Below are the code and all the weights of a small trained network. Each question names an input and a class and asks about switching units off, where a switched-off unit gives its printed mean instead of its output.

import numpy as np


def w(rows, s, z=0):
    codes = np.array(rows[::2]) - 128.0
    scale = np.full(codes.shape[1], s)
    scale[-1] = z or s
    return codes * scale


def f(y):
    return np.maximum(y, 0)


def log_softmax(a):
    a = a - a.max(-1, keepdims=True)
    return a - np.log(np.exp(a).sum(-1, keepdims=True))


def net(x, mask):
    res = np.array(x, float).reshape(1, 7) / 4 @ E
    y = f(res @ A[0][:, :-1].T + A[0][:, -1])
    res = res + np.where(mask, y, B[0][:, -1]) @ B[0][:, :-1]
    return log_softmax(res[-1] @ U[:, :-1].T + U[:, -1])


A, B = {}, {}
E = w([
[127,203,136],'x0',
[137,99,146],'x1',
[127,144,131],'x2',
[152,58,192],'x3',
[255,213,126],'x4',
[133,136,126],'x5',
[161,22,176],'x6',
],0.007)
A[0] = w([
[155,89,131,158],'n0',
[150,160,140,212],'n1',
[223,175,155,162],'n2',
[138,144,225,74],'n3',
[168,151,115,57],'n4',
[73,124,147,99],'n5',
[125,176,163,196],'n6',
[132,110,151,64],'n7',
[46,83,172,102],'n8',
[144,146,167,90],'n9',
[8,115,140,73],'n10',
[78,141,31,124],'n11',
[209,93,92,41],'n12',
[102,116,107,77],'n13',
[133,239,187,216],'n14',
[108,166,72,255],'n15',
[43,156,153,171],'n16',
[108,120,188,75],'n17',
],0.011,0.0037)
B[0] = w([
[154,182,224,175],'n0',
[111,81,136,195],'n1',
[107,48,40,239],'n2',
[172,149,104,154],'n3',
[159,119,100,158],'n4',
[175,103,83,161],'n5',
[136,64,143,189],'n6',
[172,161,182,141],'n7',
[253,139,77,208],'n8',
[126,143,62,143],'n9',
[182,114,88,201],'n10',
[190,150,172,184],'n11',
[169,119,116,159],'n12',
[192,131,103,140],'n13',
[146,72,143,253],'n14',
[168,82,222,224],'n15',
[157,60,95,189],'n16',
[158,184,107,152],'n17',
],0.0069,0.007)
U = w([
[249,157,148,244],'0',
[138,1,129,176],'1',
[201,117,142,236],'2',
[128,37,169,237],'3',
[228,78,60,6],'4',
[225,144,194,141],'5',
[213,176,177,165],'6',
[140,160,189,4],'7',
],0.0079,0.0039)

Each question gives the input, the list of numbers given to net, and the class t.
The units are the neurons (one row each of A and B). Each row of codes is followed by its name. A weight is (code - 128) times the scale printed after its matrix; where a second scale follows, it is the last column's (A, B and U).
mask holds one flag per neuron, in row order. A switched-off neuron (its flag False) gives its mean, the last column of its row in B, instead of its output. The means were averaged over made-up inputs and are rounded, as every weight is.
A unit's drop is (log p(t) with every unit on - log p(t) with that unit switched off) / (log p(t) with every unit on - log p(t) with every unit switched off).
The circuit of an input: a set's keep is (log p(t) with only the set's units on - log p(t) with every unit switched off) / (log p(t) with every unit on - log p(t) with every unit switched off). Starting from the 12 units with the biggest drops (on a tie, the unit counted first), units are removed one at a time, each time the one whose removal leaves the highest keep (on an exact tie, the one counted first), for as long as the keep stays at least 0.8.
circuit, biggest first: the units of the circuit, biggest drop first
most important unit: the unit with the biggest drop
k most important neurons: the k neurons with the biggest drops, biggest first
drop of u: that unit's drop, to one decimal
input [5,-3,3,6,7,2,5], class 4: most important unit -> n2
input [7,3,-7,-2,-8,6,-2], class 4: circuit, biggest first -> n10, n8
input [5,5,-1,6,-8,-2,3], class 4: circuit, biggest first -> n8, n10
input [-1,7,4,4,-2,-5,5], class 6: 2 most important neurons -> n2, n0
input [6,4,-5,1,-8,-8,4], class 2: 2 most important neurons -> n2, n8
input [-5,-2,-6,6,-3,0,1], class 0: circuit, biggest first -> n8, n2, n0, n14
input [-5,4,-5,7,-4,-1,-5], class 0: circuit, biggest first -> n8, n2, n14
input [-4,-6,2,-6,-8,0,-4], class 4: circuit, biggest first -> n10, n8
input [1,-1,1,-2,-7,-5,0], class 4: circuit, biggest first -> n8, n10
input [7,5,7,-5,-8,2,-1], class 4: 4 most important neurons -> n10, n16, n8, n5
input [-1,-6,-5,3,-7,5,0], class 4: drop of n10 -> 0.2
input [4,-6,5,5,8,2,2], class 4: drop of n9 -> 0.1
input [6,5,-3,-5,4,0,-6], class 1: drop of n14 -> 0.2
input [2,-7,5,3,8,-7,-6], class 4: circuit, biggest first -> n2
